Below are the code and all the weights of a small trained network. Each question names an input and a class and asks about switching units off, where a switched-off unit gives its printed mean instead of its output.

import numpy as np


def w(rows, s, z=0):
    codes = np.array(rows[::2]) - 128.0
    scale = np.full(codes.shape[1], s)
    scale[-1] = z or s
    return codes * scale


def norm(h):
    return h / np.sqrt((h * h).mean(-1, keepdims=True) + 1e-5)


def f(y):
    return y / 2 * (1 + np.tanh(0.7978845608 * (y + 0.044715 * y**3)))


def log_softmax(a):
    a = a - a.max(-1, keepdims=True)
    return a - np.log(np.exp(a).sum(-1, keepdims=True))


def net(x, mask):
    res = np.array(x, float).reshape(1, 5) / 4 @ E
    u = 0
    for l in range(4):
        y = f(norm(res) @ A[l][:, :-1].T + A[l][:, -1])
        res = res + np.where(mask[u : u + 9], y, B[l][:, -1]) @ B[l][:, :-1]
        u += 9
    return log_softmax(norm(res)[-1] @ U[:, :-1].T + U[:, -1])


A, B = {}, {}
E = w([
[116,155,125,58,96],'x0',
[157,196,233,119,134],'x1',
[176,110,130,159,1],'x2',
[159,154,83,76,192],'x3',
[135,200,102,195,127],'x4',
],0.0091)
A[0] = w([
[46,255,140,28,134,45],'L0N1',
[139,179,106,165,192,101],'L0N2',
[179,185,80,176,148,73],'L0N3',
[196,142,109,54,145,181],'L0N4',
[186,44,92,8,235,4],'L0N5',
[214,154,148,181,200,33],'L0N6',
[143,147,124,202,188,89],'L0N7',
[176,55,205,140,75,68],'L0N8',
[91,132,27,136,70,110],'L0N9',
],0.0088,0.0046)
B[0] = w([
[163,123,208,97,152,241],'L0N1',
[106,135,122,144,157,205],'L0N2',
[123,254,109,184,135,174],'L0N3',
[129,157,120,62,123,238],'L0N4',
[108,126,81,38,157,255],'L0N5',
[139,119,101,202,164,173],'L0N6',
[143,146,130,134,160,182],'L0N7',
[222,95,178,166,82,199],'L0N8',
[185,71,74,114,90,218],'L0N9',
],0.009,0.0032)
A[1] = w([
[168,154,90,96,23,123],'L1N1',
[193,59,186,179,54,2],'L1N2',
[131,110,192,131,110,112],'L1N3',
[2,34,150,148,156,40],'L1N4',
[120,4,137,85,135,101],'L1N5',
[54,240,119,78,135,35],'L1N6',
[104,138,115,60,154,85],'L1N7',
[240,203,109,116,180,37],'L1N8',
[113,94,158,113,151,97],'L1N9',
],0.0087,0.0042)
B[1] = w([
[227,175,53,148,103,255],'L1N1',
[148,117,170,117,62,239],'L1N2',
[126,133,170,130,70,160],'L1N3',
[14,110,202,126,2,151],'L1N4',
[92,118,151,142,217,237],'L1N5',
[142,72,114,128,86,184],'L1N6',
[69,124,164,81,140,187],'L1N7',
[128,104,122,175,68,212],'L1N8',
[118,178,117,113,126,131],'L1N9',
],0.007,0.0029)
A[2] = w([
[137,168,132,38,101,151],'L2N1',
[108,77,38,77,118,231],'L2N2',
[155,147,95,123,151,181],'L2N3',
[193,4,117,134,128,133],'L2N4',
[66,134,69,175,179,129],'L2N5',
[84,93,193,165,134,4],'L2N6',
[196,152,177,131,104,232],'L2N7',
[151,164,101,216,195,46],'L2N8',
[137,32,95,166,87,187],'L2N9',
],0.012,0.0033)
B[2] = w([
[75,195,121,102,182,212],'L2N1',
[150,44,53,153,230,254],'L2N2',
[59,111,128,131,160,179],'L2N3',
[123,77,193,153,134,214],'L2N4',
[104,117,254,162,138,198],'L2N5',
[83,131,23,89,64,139],'L2N6',
[91,201,145,58,146,255],'L2N7',
[26,127,209,233,213,205],'L2N8',
[206,96,160,139,174,224],'L2N9',
],0.0081,0.0056)
A[3] = w([
[67,89,254,100,131,188],'L3N1',
[129,89,168,109,223,86],'L3N2',
[205,196,70,38,73,205],'L3N3',
[65,49,154,128,136,84],'L3N4',
[90,179,205,180,96,2],'L3N5',
[13,143,178,156,163,2],'L3N6',
[163,153,222,176,48,4],'L3N7',
[82,230,144,137,14,45],'L3N8',
[61,92,192,93,128,113],'L3N9',
],0.0087,0.0028)
B[3] = w([
[101,193,61,164,19,253],'L3N1',
[201,102,152,34,38,220],'L3N2',
[119,165,134,221,115,207],'L3N3',
[114,90,23,106,50,164],'L3N4',
[145,71,140,119,182,173],'L3N5',
[121,105,112,213,122,197],'L3N6',
[160,59,253,60,132,183],'L3N7',
[154,1,45,116,193,175],'L3N8',
[108,197,44,162,65,178],'L3N9',
],0.0067,0.005)
U = w([
[206,117,240,137,65,219],'0',
[174,3,86,172,158,35],'1',
[31,94,103,139,69,71],'2',
[56,151,194,226,198,245],'3',
[201,195,57,169,120,1],'4',
[93,254,187,66,135,102],'5',
[76,97,79,37,223,217],'6',
],0.019,0.0025)

Each question gives the input, the list of numbers given to net, and the class t.
The units are the neurons (one row each of A and B). Each row of codes is followed by its name. A weight is (code - 128) times the scale printed after its matrix; where a second scale follows, it is the last column's (A, B and U).
mask holds one flag per neuron, layer by layer. A switched-off neuron (its flag False) gives its mean, the last column of its row in B, instead of its output. The means were averaged over made-up inputs and are rounded, as every weight is.
A unit's drop is (log p(t) with every unit on - log p(t) with that unit switched off) / (log p(t) with every unit on - log p(t) with every unit switched off).
The circuit of an input: a set's keep is (log p(t) with only the set's units on - log p(t) with every unit switched off) / (log p(t) with every unit on - log p(t) with every unit switched off). Starting from the 12 units with the biggest drops (on a tie, the unit counted first), units are removed one at a time, each time the one whose removal leaves the highest keep (on an exact tie, the one counted first), for as long as the keep stays at least 0.8.
circuit, biggest first: the units of the circuit, biggest drop first
top k neurons: the k neurons with the biggest drops, biggest first
top k neurons in layer l: the k neurons of layer l with the biggest drops, biggest first
drop when u is switched off: that unit's drop, to one decimal
input [-7,6,2,5,-3], class 3: top 3 neurons in layer 0 => (L0N6, L0N9, L0N1)
input [5,-3,0,-3,4], class 1: circuit, biggest first => (L0N9)
input [4,-8,-7,-5,3], class 1: top 2 neurons => (L2N2, L0N9)
input [0,3,0,-8,5], class 0: top 2 neurons => (L3N7, L2N2)
input [-6,-8,2,0,8], class 3: top 3 neurons => (L2N8, L0N3, L2N5)
input [3,-1,1,-3,-7], class 0: top 2 neurons => (L0N8, L2N9)
input [2,-4,-3,-4,-2], class 2: top 2 neurons => (L1N4, L0N8)
input [-6,-6,-6,3,2], class 3: top 2 neurons => (L2N5, L2N8)
input [-3,1,3,-8,8], class 0: top 2 neurons in layer 2 => (L2N2, L2N1)
input [8,7,7,2,3], class 5: top 2 neurons => (L2N7, L2N1)
input [-3,4,-2,-4,-5], class 0: top 2 neurons => (L0N8, L0N5)
input [0,4,-6,2,-3], class 5: top 2 neurons => (L0N1, L2N2)
input [0,2,-4,6,4], class 3: top 2 neurons in layer 2 => (L2N8, L2N7)
input [-7,0,-3,-5,-6], class 2: top neuron => (L2N6)
input [2,-5,0,-8,1], class 1: top 2 neurons in layer 0 => (L0N9, L0N1)
input [-2,2,-1,-2,-4], class 0: drop when L0N8 is switched off => 4.5
input [-7,-3,7,-2,-5], class 0: drop when L0N8 is switched off => 0.1
input [-5,-5,-6,-6,-1], class 2: drop when L1N6 is switched off => 0.0
input [-5,-7,-5,-5,-7], class 2: drop when L1N4 is switched off => 1.1
input [3,3,-8,-1,1], class 5: top neuron => (L2N2)
input [7,-5,3,-1,4], class 1: top 2 neurons => (L0N9, L2N2)
